Below are the code and all the weights of a small trained network. Each question names an input and a target symbol and asks about switching units off, where a switched-off unit gives its printed mean instead of its output.

import numpy as np


def w(rows, s, z=0):
    codes = np.array(rows[::2]) - 128.0
    scale = np.full(codes.shape[1], s)
    scale[-1] = z or s
    return codes * scale


def softmax(a):
    e = np.exp(a - a.max(-1, keepdims=True))
    return e / e.sum(-1, keepdims=True)


def log_softmax(a):
    a = a - a.max(-1, keepdims=True)
    return a - np.log(np.exp(a).sum(-1, keepdims=True))


def net(x, mask):
    ids = ['ΣΦΨβδεζημξπω'.index(c) for c in x.split()]
    T = len(ids)
    res = E[ids] + P[:T]
    u = 0
    for l in range(3):
        r = res
        for j in range(2):
            rows = slice(2 * j, 2 * j + 2)
            q, k, v = (r @ M[l][rows].T for M in (Q, K, V))
            z = softmax(np.where(np.tri(T) > 0, q @ k.T / 2**0.5, -1e9)) @ v
            o = O[l][rows]
            res = res + np.where(mask[u + j], z, o[:, -1]) @ o[:, :-1]
        u += 2
    return log_softmax(res[-1] @ U[:, :-1].T + U[:, -1])


Q, K, V, O = {}, {}, {}, {}
E = w([
[126,107,100,157,160,108,97,157,119,155],'Σ',
[184,92,74,125,59,104,148,55,89,145],'Φ',
[112,129,117,155,156,126,117,141,177,16],'Ψ',
[128,167,105,241,173,81,105,133,150,152],'β',
[157,185,44,116,156,141,140,80,157,154],'δ',
[145,168,96,116,91,162,103,78,5,159],'ε',
[196,90,135,137,211,14,99,118,72,173],'ζ',
[144,130,164,75,133,121,143,206,55,145],'η',
[196,107,134,79,128,209,173,101,213,121],'μ',
[187,103,147,181,91,205,204,137,126,154],'ξ',
[173,99,122,67,162,136,162,218,124,97],'π',
[87,121,128,107,158,170,118,126,137,83],'ω',
],0.018)
P = w([
[87,138,187,132,109,89,96,136,116,114],'0',
[88,84,80,117,63,149,67,195,139,150],'1',
[134,113,168,112,196,102,145,70,101,86],'2',
[206,60,40,96,131,153,83,188,126,149],'3',
[155,103,146,100,232,134,174,45,101,84],'4',
[248,63,42,76,135,128,65,197,109,126],'5',
],0.012)
Q[0] = w([
[122,80,122,160,194,104,90,112,126,89],'L0H1',
[119,144,144,125,158,111,128,130,65,187],'L0H1',
[109,153,96,99,101,85,111,140,187,157],'L0H2',
[155,168,192,127,248,141,207,73,107,66],'L0H2',
],0.012)
K[0] = w([
[124,93,155,151,199,78,109,96,131,60],'L0H1',
[170,181,151,121,162,76,143,121,4,179],'L0H1',
[74,182,125,118,155,80,84,190,173,76],'L0H2',
[167,155,81,104,134,212,176,53,120,201],'L0H2',
],0.011)
V[0] = w([
[150,146,148,73,132,145,70,93,90,66],'L0H1',
[97,191,160,162,117,101,233,124,96,159],'L0H1',
[180,70,197,87,150,112,167,147,252,148],'L0H2',
[180,46,190,254,99,161,133,138,77,102],'L0H2',
],0.0066)
O[0] = w([
[81,108,134,208,151,71,193,121,174,141,198],'L0H1',
[155,139,143,119,140,121,131,87,154,56,4],'L0H1',
[116,113,172,2,94,99,104,130,182,103,110],'L0H2',
[154,113,146,222,87,125,144,137,170,123,185],'L0H2',
],0.012,0.004)
Q[1] = w([
[114,176,105,141,129,158,58,155,140,183],'L1H1',
[155,76,88,124,220,97,152,162,131,121],'L1H1',
[139,152,150,171,32,130,82,172,150,163],'L1H2',
[113,132,109,131,161,125,149,11,77,105],'L1H2',
],0.012)
K[1] = w([
[81,191,113,147,126,82,37,120,141,151],'L1H1',
[154,219,67,84,117,143,198,10,201,206],'L1H1',
[96,156,207,193,116,108,72,189,62,55],'L1H2',
[133,149,109,138,50,148,197,3,60,191],'L1H2',
],0.0061)
V[1] = w([
[67,75,111,103,145,103,239,214,48,33],'L1H1',
[196,127,179,86,188,107,143,195,23,93],'L1H1',
[107,112,101,117,68,89,181,54,122,162],'L1H2',
[108,3,220,159,172,194,119,167,146,159],'L1H2',
],0.0058)
O[1] = w([
[176,80,194,175,204,209,58,210,147,77,53],'L1H1',
[194,164,176,136,65,66,104,128,91,182,114],'L1H1',
[105,1,159,98,133,61,221,236,144,54,55],'L1H2',
[65,59,183,99,90,145,105,76,210,231,250],'L1H2',
],0.0085,0.0018)
Q[2] = w([
[98,182,134,68,64,148,123,137,78,174],'L2H1',
[123,90,254,115,105,92,174,95,151,132],'L2H1',
[111,217,74,71,159,88,122,129,144,98],'L2H2',
[158,196,131,194,110,189,132,85,192,37],'L2H2',
],0.008)
K[2] = w([
[31,197,211,103,141,75,124,255,113,160],'L2H1',
[204,55,209,94,77,197,213,64,79,112],'L2H1',
[83,235,37,90,217,95,59,154,132,86],'L2H2',
[89,179,145,169,154,205,123,16,146,101],'L2H2',
],0.0064)
V[2] = w([
[76,146,116,140,205,1,64,96,138,109],'L2H1',
[176,82,89,118,69,89,92,131,116,91],'L2H1',
[70,99,108,141,153,136,54,129,163,99],'L2H2',
[109,230,141,165,182,107,157,79,223,64],'L2H2',
],0.0055)
O[2] = w([
[84,61,149,94,113,168,62,99,18,134,234],'L2H1',
[162,1,81,120,147,31,100,170,74,208,153],'L2H1',
[140,82,77,125,140,168,114,134,124,49,94],'L2H2',
[202,81,117,141,146,56,68,99,73,65,5],'L2H2',
],0.0094,0.0026)
U = w([
[67,135,63,149,118,170,117,122,147,215,253],'Σ',
[218,40,55,134,112,123,149,206,122,149,172],'Φ',
[254,109,119,107,137,120,89,212,143,138,66],'Ψ',
[139,184,194,134,131,130,148,152,106,142,134],'β',
[89,142,154,71,137,98,158,72,162,137,145],'δ',
[180,68,169,141,112,159,122,115,121,83,78],'ε',
[132,81,192,130,121,106,135,74,108,174,9],'ζ',
[115,143,137,189,181,167,196,91,97,163,22],'η',
[173,161,143,176,137,110,160,92,186,156,103],'μ',
[83,138,166,131,171,175,148,68,139,145,77],'ξ',
[122,179,106,76,177,110,169,139,84,115,169],'π',
[147,167,136,152,112,117,108,47,125,146,95],'ω',
],0.0071,0.0044)

Each question gives the input, a string of symbols that net reads in full, and the target symbol t.
The units are the heads (2 rows each of Q, K, V and O). Each row of codes is followed by its name. A weight is (code - 128) times the scale printed after its matrix; where a second scale follows, it is the last column's (O and U).
mask holds one flag per head, layer by layer. A switched-off head (its flag False) gives its mean, the last column of its rows in O, instead of its output. The means were averaged over made-up inputs and are rounded, as every weight is.
A unit's drop is (log p(t) with every unit on - log p(t) with that unit switched off) / (log p(t) with every unit on - log p(t) with every unit switched off).
The circuit of an input: a set's keep is (log p(t) with only the set's units on - log p(t) with every unit switched off) / (log p(t) with every unit on - log p(t) with every unit switched off). Starting from all 6 units, units are removed one at a time, each time the one whose removal leaves the highest keep (on an exact tie, the one counted first), for as long as the keep stays at least 0.8.
circuit, biggest first: the units of the circuit, biggest drop first
unit that matters most: the unit with the biggest drop
heads that matter: for each layer, one digit per head in row order, 1 if its drop is at least 0.15 and else 0, layers parted by /
input ε π Ψ μ Σ, target δ: heads that matter	01 / 00 / 00
input Φ δ ζ ε ω, target η: circuit, biggest first	(L0H2)
input β Φ ω Ψ, target Σ: heads that matter	10 / 01 / 00
input π η ξ ξ Ψ, target μ: heads that matter	00 / 00 / 10
input ζ δ η, target π: circuit, biggest first	(L0H2; L1H2)
input ε Φ π, target Φ: circuit, biggest first	(L1H2; L2H1)
input μ ζ Ψ δ ζ Σ, target Σ: circuit, biggest first	(L2H2; L1H1)
input ξ μ Ψ, target δ: heads that matter	01 / 01 / 00
input Ψ μ ζ, target δ: circuit, biggest first	(L0H2; L1H1)
input Ψ μ ξ Σ ω, target μ: heads that matter	01 / 00 / 10
input δ ζ Σ, target π: circuit, biggest first	(L1H2; L0H2)
input Ψ δ ζ ζ Φ π, target Σ: circuit, biggest first	(L1H2; L2H2)
input Σ π ξ Ψ Ψ μ, target Σ: circuit, biggest first	(L0H1; L1H2)
input δ β β ξ Σ ζ, target Σ: circuit, biggest first	(L2H2; L0H1)
input Ψ ε ζ β ζ, target η: unit that matters most	L0H2
input ξ μ η, target δ: circuit, biggest first	(L0H2; L1H2; L1H1)
input Φ ξ Σ Ψ η π, target Σ: heads that matter	10 / 01 / 01
input Ψ Φ ζ η, target Σ: heads that matter	00 / 00 / 01
input ε ω π ξ, target Σ: heads that matter	10 / 01 / 01
input Ψ ζ Ψ Φ, target Σ: unit that matters most	L2H2
